Here is a tiny trained network, its code and every weight. The questions are about switching its units off for an input and a target symbol, where a switched-off unit gives its printed mean instead of its output.

import numpy as np


def w(rows, s, z=0):
    codes = np.array(rows[::2]) - 128.0
    scale = np.full(codes.shape[1], s)
    scale[-1] = z or s
    return codes * scale


def norm(h):
    return h / np.sqrt((h * h).mean(-1, keepdims=True) + 1e-5)


def f(y):
    return np.maximum(y, 0)


def softmax(a):
    e = np.exp(a - a.max(-1, keepdims=True))
    return e / e.sum(-1, keepdims=True)


def log_softmax(a):
    a = a - a.max(-1, keepdims=True)
    return a - np.log(np.exp(a).sum(-1, keepdims=True))


def net(x, mask):
    ids = ['αγζηξπσω'.index(c) for c in x.split()]
    T = len(ids)
    res = E[ids] + P[:T]
    u = 0
    for l in range(2):
        q, k, v = (norm(res) @ M[l].T for M in (Q, K, V))
        z = softmax(np.where(np.tri(T) > 0, q @ k.T / 4**0.5, -1e9)) @ v
        res = res + np.where(mask[u], z, O[l][:, -1]) @ O[l][:, :-1]
        u += 1
        y = f(norm(res) @ A[l][:, :-1].T + A[l][:, -1])
        res = res + np.where(mask[u : u + 8], y, B[l][:, -1]) @ B[l][:, :-1]
        u += 8
    return log_softmax(norm(res)[-1] @ U[:, :-1].T + U[:, -1])


Q, K, V, O, A, B = {}, {}, {}, {}, {}, {}
E = w([
[17,177,226,94],'α',
[63,173,163,189],'γ',
[36,3,94,210],'ζ',
[83,126,67,158],'η',
[90,108,70,60],'ξ',
[68,13,36,20],'π',
[170,190,177,108],'σ',
[208,125,66,43],'ω',
],0.0047)
P = w([
[176,117,169,177],'0',
[109,123,119,85],'1',
[168,120,154,181],'2',
[62,134,88,91],'3',
[157,125,154,184],'4',
[29,140,68,95],'5',
[159,124,152,187],'6',
[10,142,48,97],'7',
[156,124,155,189],'8',
[3,149,35,93],'9',
],0.0034)
Q[0] = w([
[181,151,96,45],'L0H1',
[97,152,175,240],'L0H1',
[232,255,86,120],'L0H1',
[147,7,33,55],'L0H1',
],0.0077)
K[0] = w([
[199,121,120,81],'L0H1',
[61,164,170,215],'L0H1',
[254,199,136,135],'L0H1',
[138,56,57,95],'L0H1',
],0.0099)
V[0] = w([
[118,173,146,88],'L0H1',
[53,1,66,75],'L0H1',
[86,143,110,87],'L0H1',
[164,95,166,186],'L0H1',
],0.0036)
O[0] = w([
[145,203,162,101,116],'L0H1',
[172,2,157,96,255],'L0H1',
[236,118,158,35,157],'L0H1',
[81,164,38,176,96],'L0H1',
],0.0028,0.0031)
A[0] = w([
[184,115,16,84,242],'L0N1',
[79,114,65,112,125],'L0N2',
[40,99,105,123,110],'L0N3',
[11,106,124,73,77],'L0N4',
[150,223,147,157,109],'L0N5',
[94,147,98,168,134],'L0N6',
[254,90,164,106,143],'L0N7',
[173,141,101,202,250],'L0N8',
],0.0055,0.0018)
B[0] = w([
[55,213,185,139,253],'L0N1',
[102,186,181,72,193],'L0N2',
[188,184,169,79,204],'L0N3',
[253,183,137,113,218],'L0N4',
[87,75,171,67,161],'L0N5',
[168,86,116,49,160],'L0N6',
[154,162,189,251,184],'L0N7',
[118,231,55,51,169],'L0N8',
],0.0042,0.0044)
Q[1] = w([
[228,254,227,59],'L1H1',
[193,49,65,113],'L1H1',
[87,86,7,136],'L1H1',
[10,249,116,229],'L1H1',
],0.0068)
K[1] = w([
[209,197,255,93],'L1H1',
[165,72,97,134],'L1H1',
[90,63,59,98],'L1H1',
[26,184,77,129],'L1H1',
],0.0095)
V[1] = w([
[83,137,179,163],'L1H1',
[119,252,144,113],'L1H1',
[86,230,169,127],'L1H1',
[219,114,136,193],'L1H1',
],0.0029)
O[1] = w([
[148,102,129,128,165],'L1H1',
[182,111,194,233,245],'L1H1',
[146,2,158,173,249],'L1H1',
[87,146,147,113,59],'L1H1',
],0.003,0.0017)
A[1] = w([
[183,44,161,28,122],'L1N1',
[144,183,153,125,96],'L1N2',
[153,202,3,125,83],'L1N3',
[43,142,225,200,250],'L1N4',
[78,86,10,221,127],'L1N5',
[212,160,85,184,39],'L1N6',
[84,218,143,171,92],'L1N7',
[181,212,155,83,13],'L1N8',
],0.0044,0.0022)
B[1] = w([
[215,212,194,199,250],'L1N1',
[118,99,142,43,182],'L1N2',
[235,93,72,198,145],'L1N3',
[99,103,31,146,252],'L1N4',
[156,4,179,26,149],'L1N5',
[63,224,149,134,139],'L1N6',
[91,151,92,70,185],'L1N7',
[180,55,147,76,193],'L1N8',
],0.0044,0.0034)
U = w([
[32,116,217,154,57],'α',
[63,130,67,145,254],'γ',
[122,9,118,108,127],'ζ',
[220,115,46,146,70],'η',
[143,64,150,212,234],'ξ',
[223,123,222,128,86],'π',
[107,167,117,27,114],'σ',
[132,219,133,201,129],'ω',
],0.014,0.0034)

Each question gives the input, a string of symbols that net reads in full, and the target symbol t.
The units are the heads (4 rows each of Q, K, V and O) and the neurons (one row each of A and B). Each row of codes is followed by its name. A weight is (code - 128) times the scale printed after its matrix; where a second scale follows, it is the last column's (O, A, B and U).
mask holds one flag per unit, layer by layer, with each layer's heads first. A switched-off unit (its flag False) gives its mean, the last column of its rows in O or B, instead of its output. The means were averaged over made-up inputs and are rounded, as every weight is.
A unit's drop is (log p(t) with every unit on - log p(t) with that unit switched off) / (log p(t) with every unit on - log p(t) with every unit switched off).
The circuit of an input: a set's keep is (log p(t) with only the set's units on - log p(t) with every unit switched off) / (log p(t) with every unit on - log p(t) with every unit switched off). Starting from the 12 units with the biggest drops (on a tie, the unit counted first), units are removed one at a time, each time the one whose removal leaves the highest keep (on an exact tie, the one counted first), for as long as the keep stays at least 0.8.
units of the circuit, in order: the units of the circuit, biggest drop first
most important unit: the unit with the biggest drop
k most important neurons: the k neurons with the biggest drops, biggest first
k most important neurons of layer l: the k neurons of layer l with the biggest drops, biggest first
drop when u is switched off: that unit's drop, to one decimal
input α π α, target α: 2 most important neurons -> L1N4; L1N1
input ω ζ π ω π ω ζ α, target π: units of the circuit, in order -> L0N4; L0N1; L1H1
input ξ η ζ π, target π: units of the circuit, in order -> L1N1; L0N4; L1N4
input π η σ γ π η ω ζ, target π: 2 most important neurons of layer 0 -> L0N4; L0N3
input ω π α π σ ω ξ π η, target η: 2 most important neurons -> L0N8; L1N3
input ω γ γ ω η, target η: units of the circuit, in order -> L1N3; L0N8; L1N1
input π γ ξ, target ξ: 2 most important neurons -> L0N7; L0N4
input η π ω γ γ π ω π ξ α, target π: units of the circuit, in order -> L0N4; L1H1
input π γ γ η ζ, target ζ: most important neuron of layer 0 -> L0N4
input ω ξ γ ω ξ σ ω ω ζ ζ, target σ: 3 most important neurons -> L0N1; L0N3; L0N4
input ξ π ζ γ ζ ζ, target σ: units of the circuit, in order -> L1H1; L0N3; L0N4; L0N1
input ω ω α γ α ω π η, target π: 3 most important neurons of layer 0 -> L0N4; L0N3; L0N6
input ξ ζ ζ γ, target π: 2 most important neurons -> L0N4; L0N1
input ω π ω ζ γ ζ π, target π: units of the circuit, in order -> L1N1
input α π π γ π ζ ζ ξ π σ, target π: 2 most important neurons -> L0N1; L0N8
input π π σ γ, target π: 2 most important neurons -> L0N1; L0N4
input γ α ω γ π ω σ, target σ: 2 most important neurons -> L0N5; L0N8
input π ω ζ σ ω π η α σ, target σ: 2 most important neurons of layer 0 -> L0N5; L0N4
input π η γ ζ, target π: 3 most important neurons of layer 0 -> L0N3; L0N4; L0N1
input ξ α π ω ζ ξ π σ, target π: most important unit -> L0N1
input ω α η ζ ω, target ω: drop when L0N7 is switched off -> 0.5
